Below is a small trained network, with its code and all its weights. Each question gives an input and a target symbol and asks what happens when units are switched off, that is, made to give their printed mean instead of their output.

import numpy as np


def w(rows, s, z=0):
    codes = np.array(rows[::2]) - 128.0
    scale = np.full(codes.shape[1], s)
    scale[-1] = z or s
    return codes * scale


def f(y):
    return y / 2 * (1 + np.tanh(0.7978845608 * (y + 0.044715 * y**3)))


def softmax(a):
    e = np.exp(a - a.max(-1, keepdims=True))
    return e / e.sum(-1, keepdims=True)


def log_softmax(a):
    a = a - a.max(-1, keepdims=True)
    return a - np.log(np.exp(a).sum(-1, keepdims=True))


def net(x, mask):
    ids = ['ΓΘΞΠΦαβεζημτ'.index(c) for c in x.split()]
    T = len(ids)
    res = E[ids] + P[:T]
    q, k, v = (res @ M[0].T for M in (Q, K, V))
    z = softmax(np.where(np.tri(T) > 0, q @ k.T / 2**0.5, -1e9)) @ v
    res = res + np.where(mask[0], z, O[0][:, -1]) @ O[0][:, :-1]
    y = f(res @ A[0][:, :-1].T + A[0][:, -1])
    res = res + np.where(mask[1:9], y, B[0][:, -1]) @ B[0][:, :-1]
    return log_softmax(res[-1] @ U[:, :-1].T + U[:, -1])


Q, K, V, O, A, B = {}, {}, {}, {}, {}, {}
E = w([
[115,140,47,174,109,150],'Γ',
[98,64,107,128,135,144],'Θ',
[123,147,161,155,158,108],'Ξ',
[118,192,144,250,73,111],'Π',
[69,249,39,196,32,131],'Φ',
[113,101,59,171,174,171],'α',
[113,121,64,184,171,144],'β',
[171,254,97,186,107,180],'ε',
[80,82,115,224,76,130],'ζ',
[122,150,166,114,80,104],'η',
[68,70,74,96,132,119],'μ',
[139,134,146,166,70,192],'τ',
],0.008)
P = w([
[36,192,30,182,147,221],'0',
[124,98,187,135,155,137],'1',
[192,149,20,126,112,61],'2',
[2,161,141,104,85,154],'3',
[131,116,179,130,145,133],'4',
[192,150,33,119,98,58],'5',
[21,159,150,102,59,152],'6',
[132,117,171,131,142,137],'7',
[190,149,32,124,98,52],'8',
[44,125,150,109,42,158],'9',
],0.009)
Q[0] = w([
[187,128,68,79,129,70],'head 0',
[6,165,162,27,171,145],'head 0',
],0.023)
K[0] = w([
[80,144,70,128,176,158],'head 0',
[144,108,152,3,120,81],'head 0',
],0.028)
V[0] = w([
[109,231,172,225,239,5],'head 0',
[74,209,143,32,208,56],'head 0',
],0.017)
O[0] = w([
[97,169,180,244,211,38,241],'head 0',
[147,49,117,252,101,146,5],'head 0',
],0.012,0.0026)
A[0] = w([
[205,143,234,129,135,157,100],'neuron 0',
[193,114,100,112,105,114,11],'neuron 1',
[120,54,140,97,227,152,113],'neuron 2',
[195,108,100,131,111,85,121],'neuron 3',
[135,101,242,101,110,107,121],'neuron 4',
[84,123,150,155,156,191,123],'neuron 5',
[109,119,128,121,147,171,167],'neuron 6',
[159,6,195,82,159,80,100],'neuron 7',
],0.022,0.012)
B[0] = w([
[225,203,125,155,30,137,185],'neuron 0',
[16,161,187,159,185,99,153],'neuron 1',
[144,55,19,107,196,163,136],'neuron 2',
[195,24,110,171,69,187,187],'neuron 3',
[117,9,148,119,171,183,253],'neuron 4',
[137,150,87,93,71,152,254],'neuron 5',
[121,189,166,198,155,93,208],'neuron 6',
[77,102,120,105,2,7,145],'neuron 7',
],0.02,0.0044)
U = w([
[131,111,182,254,193,102,4],'Γ',
[129,137,168,121,202,37,148],'Θ',
[185,89,66,123,120,182,42],'Ξ',
[180,151,158,42,153,185,119],'Π',
[191,175,136,18,126,89,96],'Φ',
[128,100,107,81,163,74,146],'α',
[153,132,92,105,193,114,137],'β',
[5,203,128,132,93,168,231],'ε',
[12,69,166,168,182,238,86],'ζ',
[23,106,217,123,61,141,209],'η',
[108,113,116,116,136,45,72],'μ',
[152,138,73,68,184,159,135],'τ',
],0.0058,0.0036)

Each question gives the input, a string of symbols that net reads in full, and the target symbol t.
The units are the heads (2 rows each of Q, K, V and O) and the neurons (one row each of A and B). Each row of codes is followed by its name. A weight is (code - 128) times the scale printed after its matrix; where a second scale follows, it is the last column's (O, A, B and U).
mask holds one flag per unit, heads first, then neurons. A switched-off unit (its flag False) gives its mean, the last column of its rows in O or B, instead of its output. The means were averaged over made-up inputs and are rounded, as every weight is.
A unit's drop is (log p(t) with every unit on - log p(t) with that unit switched off) / (log p(t) with every unit on - log p(t) with every unit switched off).
The circuit of an input: a set's keep is (log p(t) with only the set's units on - log p(t) with every unit switched off) / (log p(t) with every unit on - log p(t) with every unit switched off). Starting from all 9 units, units are removed one at a time, each time the one whose removal leaves the highest keep (on an exact tie, the one counted first), for as long as the keep stays at least 0.8.
units of the circuit, in order: the units of the circuit, biggest drop first
most important unit: the unit with the biggest drop
top k neurons: the k neurons with the biggest drops, biggest first
drop when u is switched off: that unit's drop, to one decimal
input Ξ Π Π μ Θ Π ε η Ξ Ξ, target ζ: top 2 neurons => [neuron 0; neuron 4]
input η μ α, target Ξ: units of the circuit, in order => [neuron 3]
input μ Π μ, target ζ: units of the circuit, in order => [neuron 1; head 0; neuron 3]
input Ξ η Φ Ξ η Π η α, target τ: units of the circuit, in order => [neuron 2; neuron 3]
input Ξ Π ε, target Γ: top 2 neurons => [neuron 5; neuron 3]
input Ξ Γ Π β τ, target Π: units of the circuit, in order => [neuron 0; neuron 4; head 0]
input Ξ Ξ η η Ξ Ξ Θ τ η β, target ε: top 3 neurons => [neuron 4; neuron 5; neuron 3]
input η η Φ, target Ξ: units of the circuit, in order => [neuron 3; head 0]
input β Π η α Ξ, target Ξ: units of the circuit, in order => [neuron 0; neuron 4; neuron 2]
input η τ Ξ, target Ξ: units of the circuit, in order => [neuron 3; head 0]
input Ξ Ξ η Ξ ε, target Φ: units of the circuit, in order => [neuron 0; neuron 4]
input μ α Ξ β Ξ Ξ, target ζ: top 2 neurons => [neuron 1; neuron 3]
input η η α ζ Ξ Θ, target Ξ: top 2 neurons => [neuron 3; neuron 6]
input τ η β Π η Π η Ξ Π, target ε: units of the circuit, in order => [head 0; neuron 1]
input Ξ Ξ Π η η μ, target Γ: units of the circuit, in order => [head 0]
input η β Φ Θ, target ε: units of the circuit, in order => [neuron 6; neuron 4; head 0]
input β Ξ β η μ, target μ: units of the circuit, in order => [neuron 7; head 0; neuron 2; neuron 4]
input μ τ ε Ξ ζ, target ζ: top 4 neurons => [neuron 4; neuron 0; neuron 5; neuron 7]
input η Π η Γ η β, target Ξ: top 2 neurons => [neuron 3; neuron 6]
input Π η ε, target Θ: most important unit => head 0
input Π Ξ η α, target ε: units of the circuit, in order => [neuron 5; neuron 4; neuron 6]
input Ξ η ζ Φ Θ Ξ ζ τ, target Π: units of the circuit, in order => [neuron 0; head 0]
input Φ τ η Ξ Π, target Γ: top 2 neurons => [neuron 0; neuron 4]
input Ξ Θ Π Θ η Ξ η μ τ, target Γ: top 2 neurons => [neuron 5; neuron 3]
input μ η β, target ζ: top 2 neurons => [neuron 1; neuron 3]
input ε ζ η Θ, target ε: top 2 neurons => [neuron 5; neuron 4]
input τ η η Ξ τ Γ ζ Ξ η, target ε: most important unit => head 0
input ζ Φ Π ε η τ Φ Π η, target Φ: drop when head 0 is switched off => 1.6
input Ξ η Ξ η η Ξ, target Γ: drop when head 0 is switched off => 1.0
